Here is a tiny trained network, its code and every weight. The questions are about switching its units off for an input and a target symbol, where a switched-off unit gives its printed mean instead of its output.

import numpy as np


def w(rows, s, z=0):
    codes = np.array(rows[::2]) - 128.0
    scale = np.full(codes.shape[1], s)
    scale[-1] = z or s
    return codes * scale


def softmax(a):
    e = np.exp(a - a.max(-1, keepdims=True))
    return e / e.sum(-1, keepdims=True)


def log_softmax(a):
    a = a - a.max(-1, keepdims=True)
    return a - np.log(np.exp(a).sum(-1, keepdims=True))


def net(x, mask):
    ids = ['ΔΘΞΠΦαβγεζημτω'.index(c) for c in x.split()]
    T = len(ids)
    res = E[ids] + P[:T]
    u = 0
    for l in range(3):
        r = res
        for j in range(3):
            rows = slice(2 * j, 2 * j + 2)
            q, k, v = (r @ M[l][rows].T for M in (Q, K, V))
            z = softmax(np.where(np.tri(T) > 0, q @ k.T / 2**0.5, -1e9)) @ v
            o = O[l][rows]
            res = res + np.where(mask[u + j], z, o[:, -1]) @ o[:, :-1]
        u += 3
    return log_softmax(res[-1] @ U[:, :-1].T + U[:, -1])


Q, K, V, O = {}, {}, {}, {}
E = w([
[80,66,148,111,230,203,96,96,161],'Δ',
[116,104,154,102,130,174,195,80,111],'Θ',
[89,85,130,103,172,141,155,168,197],'Ξ',
[106,52,179,124,219,112,172,162,70],'Π',
[147,75,91,104,186,194,84,90,41],'Φ',
[183,170,143,86,162,177,81,122,100],'α',
[160,107,98,127,125,178,103,198,76],'β',
[171,110,51,126,182,68,62,120,120],'γ',
[104,151,154,167,112,149,53,87,47],'ε',
[122,138,106,93,80,166,7,127,161],'ζ',
[209,63,128,171,154,101,130,135,158],'η',
[121,82,129,116,25,108,84,150,138],'μ',
[118,93,44,214,128,181,136,88,127],'τ',
[159,71,73,23,140,165,99,57,218],'ω',
],0.016)
P = w([
[102,144,184,81,149,83,158,111,96],'0',
[105,126,182,70,190,134,114,142,79],'1',
[119,94,172,91,186,139,103,147,88],'2',
[128,85,157,104,143,154,118,131,113],'3',
[133,58,142,119,113,184,143,118,127],'4',
[152,42,119,131,83,199,161,112,144],'5',
[164,39,83,140,82,227,187,107,150],'6',
[178,31,70,155,60,234,205,115,166],'7',
[211,37,31,165,67,255,220,134,172],'8',
],0.0087)
Q[0] = w([
[211,137,221,89,163,66,61,59,97],'0.h0',
[90,109,171,77,179,152,209,80,136],'0.h0',
[3,178,128,126,99,145,181,251,69],'0.h1',
[115,84,97,200,239,147,69,133,19],'0.h1',
[163,84,143,107,214,209,112,196,94],'0.h2',
[50,19,16,145,118,27,179,197,142],'0.h2',
],0.0064)
K[0] = w([
[95,154,55,97,126,106,162,167,110],'0.h0',
[108,54,150,156,86,89,123,190,109],'0.h0',
[157,247,139,148,203,61,120,94,99],'0.h1',
[173,123,153,170,106,59,130,133,157],'0.h1',
[254,138,118,149,143,83,155,126,113],'0.h2',
[105,18,58,176,130,115,115,96,130],'0.h2',
],0.0083)
V[0] = w([
[33,139,73,138,170,69,63,56,181],'0.h0',
[56,149,83,68,126,86,222,101,84],'0.h0',
[117,124,165,123,72,163,110,253,147],'0.h1',
[111,114,124,114,60,163,123,80,92],'0.h1',
[97,130,164,129,169,135,143,98,157],'0.h2',
[28,135,190,125,173,107,101,145,134],'0.h2',
],0.0073)
O[0] = w([
[68,103,142,113,182,43,52,123,202,13],'0.h0',
[83,80,255,189,175,92,184,47,165,4],'0.h0',
[77,111,38,30,148,142,211,178,176,122],'0.h1',
[57,77,127,127,81,133,100,189,57,244],'0.h1',
[153,127,91,221,58,159,97,189,146,130],'0.h2',
[102,89,74,199,155,93,198,210,160,79],'0.h2',
],0.0062,0.0021)
Q[1] = w([
[118,177,105,197,132,136,150,126,129],'1.h0',
[113,145,31,86,167,156,180,43,128],'1.h0',
[207,191,90,117,125,69,125,247,189],'1.h1',
[167,2,162,82,175,209,65,188,45],'1.h1',
[159,40,122,110,134,182,103,180,48],'1.h2',
[218,116,107,123,90,71,95,178,108],'1.h2',
],0.0072)
K[1] = w([
[114,121,98,138,150,101,126,142,78],'1.h0',
[140,133,80,140,147,152,139,124,165],'1.h0',
[70,159,102,113,137,126,170,73,111],'1.h1',
[160,149,111,176,6,133,83,170,116],'1.h1',
[162,79,97,132,103,129,141,110,135],'1.h2',
[114,116,118,107,130,149,152,92,137],'1.h2',
],0.013)
V[1] = w([
[125,131,62,135,205,121,124,116,114],'1.h0',
[162,54,14,110,172,188,112,140,129],'1.h0',
[106,50,228,125,95,97,189,141,61],'1.h1',
[129,161,197,60,171,75,179,136,165],'1.h1',
[102,121,185,55,171,254,146,99,164],'1.h2',
[120,243,128,96,190,158,66,174,50],'1.h2',
],0.0074)
O[1] = w([
[168,105,134,141,12,55,97,126,144,141],'1.h0',
[106,106,217,190,22,87,89,116,161,254],'1.h0',
[136,67,199,159,46,81,101,240,93,164],'1.h1',
[132,137,193,98,64,68,176,97,186,1],'1.h1',
[3,77,165,154,175,190,252,46,189,203],'1.h2',
[129,98,57,55,111,83,146,18,84,99],'1.h2',
],0.0075,0.0066)
Q[2] = w([
[118,12,130,73,167,163,69,102,133],'2.h0',
[146,8,142,132,108,162,160,64,120],'2.h0',
[78,99,145,109,120,154,72,136,237],'2.h1',
[123,14,139,111,162,200,112,130,26],'2.h1',
[151,44,191,105,159,254,82,77,111],'2.h2',
[179,179,88,43,108,137,149,165,209],'2.h2',
],0.0082)
K[2] = w([
[142,128,145,86,90,182,113,98,148],'2.h0',
[106,156,152,110,73,184,79,131,123],'2.h0',
[182,131,87,156,119,142,153,123,108],'2.h1',
[104,116,106,178,19,165,77,98,135],'2.h1',
[157,11,90,155,92,150,130,125,177],'2.h2',
[102,140,143,151,153,91,136,118,70],'2.h2',
],0.012)
V[2] = w([
[39,66,52,111,144,79,64,160,200],'2.h0',
[150,207,178,149,101,225,67,164,132],'2.h0',
[116,148,146,244,117,138,117,59,132],'2.h1',
[62,164,194,123,136,62,80,97,2],'2.h1',
[3,171,123,125,105,130,99,101,90],'2.h2',
[195,137,193,65,128,179,72,76,154],'2.h2',
],0.0083)
O[2] = w([
[105,224,97,145,128,151,99,157,140,182],'2.h0',
[119,230,152,110,132,85,155,116,53,247],'2.h0',
[118,117,102,229,141,11,113,79,141,254],'2.h1',
[132,191,122,254,75,164,155,102,103,128],'2.h1',
[7,93,65,126,105,68,90,129,45,108],'2.h2',
[93,150,188,119,157,227,74,101,110,157],'2.h2',
],0.0077,0.0055)
U = w([
[92,149,205,98,36,89,99,195,113,138],'Δ',
[97,187,194,166,120,80,94,118,66,87],'Θ',
[100,110,182,142,201,109,158,165,78,52],'Ξ',
[81,140,179,81,71,98,207,57,114,154],'Π',
[147,118,104,126,91,171,101,214,72,132],'Φ',
[125,151,96,194,72,125,147,108,113,89],'α',
[181,133,147,133,143,110,122,145,172,154],'β',
[163,167,204,128,99,151,69,87,175,95],'γ',
[92,170,120,122,128,98,182,140,194,181],'ε',
[138,125,141,112,142,2,44,122,120,221],'ζ',
[152,183,215,49,106,70,102,62,74,229],'η',
[140,38,119,101,121,159,96,106,78,94],'μ',
[46,128,245,157,155,146,33,139,154,1],'τ',
[75,222,67,92,148,135,130,129,143,171],'ω',
],0.0056,0.0059)

Each question gives the input, a string of symbols that net reads in full, and the target symbol t.
The units are the heads (2 rows each of Q, K, V and O). Each row of codes is followed by its name. A weight is (code - 128) times the scale printed after its matrix; where a second scale follows, it is the last column's (O and U).
mask holds one flag per head, layer by layer. A switched-off head (its flag False) gives its mean, the last column of its rows in O, instead of its output. The means were averaged over made-up inputs and are rounded, as every weight is.
A unit's drop is (log p(t) with every unit on - log p(t) with that unit switched off) / (log p(t) with every unit on - log p(t) with every unit switched off).
The circuit of an input: a set's keep is (log p(t) with only the set's units on - log p(t) with every unit switched off) / (log p(t) with every unit on - log p(t) with every unit switched off). Starting from all 9 units, units are removed one at a time, each time the one whose removal leaves the highest keep (on an exact tie, the one counted first), for as long as the keep stays at least 0.8.
circuit, biggest first: the units of the circuit, biggest drop first
unit that matters most: the unit with the biggest drop
which heads matter: for each layer, one digit per head in row order, 1 if its drop is at least 0.15 and else 0, layers parted by /
drop of u: that unit's drop, to one decimal
input α Φ ε α Π, target α: unit that matters most => 2.h1
input Δ α α Δ τ Θ α, target ζ: circuit, biggest first => (2.h1; 2.h2)
input τ ε Ξ α ε ε τ γ, target ζ: which heads matter => 000 / 100 / 010
input Δ τ μ, target ζ: which heads matter => 001 / 100 / 011
input α τ ζ μ Δ ω, target τ: circuit, biggest first => (2.h2; 1.h0; 1.h2)
input ω τ ε, target τ: circuit, biggest first => (2.h2; 0.h0)
input Θ ε Δ η, target β: which heads matter => 100 / 100 / 001
input α μ α τ Δ β γ τ β, target ζ: which heads matter => 000 / 100 / 010
input Θ α ε β Δ Θ Δ τ, target ζ: circuit, biggest first => (2.h1; 1.h0)
input γ α ω ε α ω β ζ ζ, target ω: circuit, biggest first => (1.h1; 2.h0)
input α β Θ, target μ: circuit, biggest first => (2.h0; 1.h2)
input ζ μ β γ α ω γ, target τ: circuit, biggest first => (2.h2; 1.h2; 1.h0)
input β Ξ μ Ξ ω Δ ζ Δ Δ, target τ: circuit, biggest first => (1.h0; 2.h2)
input μ τ α Δ ζ, target ω: which heads matter => 100 / 010 / 100
input η α η, target η: unit that matters most => 2.h0
input γ ω α, target τ: which heads matter => 100 / 000 / 101
input α η Ξ Φ α Φ ε α β, target α: which heads matter => 000 / 111 / 010
input α Ξ ζ Δ Φ μ Π, target Φ: which heads matter => 100 / 011 / 100
input ω Θ η, target τ: circuit, biggest first => (2.h2; 0.h0; 1.h2)
input μ β η α Π α β, target μ: unit that matters most => 1.h0
input α ω ζ, target τ: which heads matter => 000 / 000 / 101
input α ε μ, target Φ: which heads matter => 000 / 101 / 010
input μ μ Θ Δ α τ ζ Ξ γ, target ζ: which heads matter => 000 / 100 / 011
input Π Ξ η, target β: drop of 2.h2 => 0.5
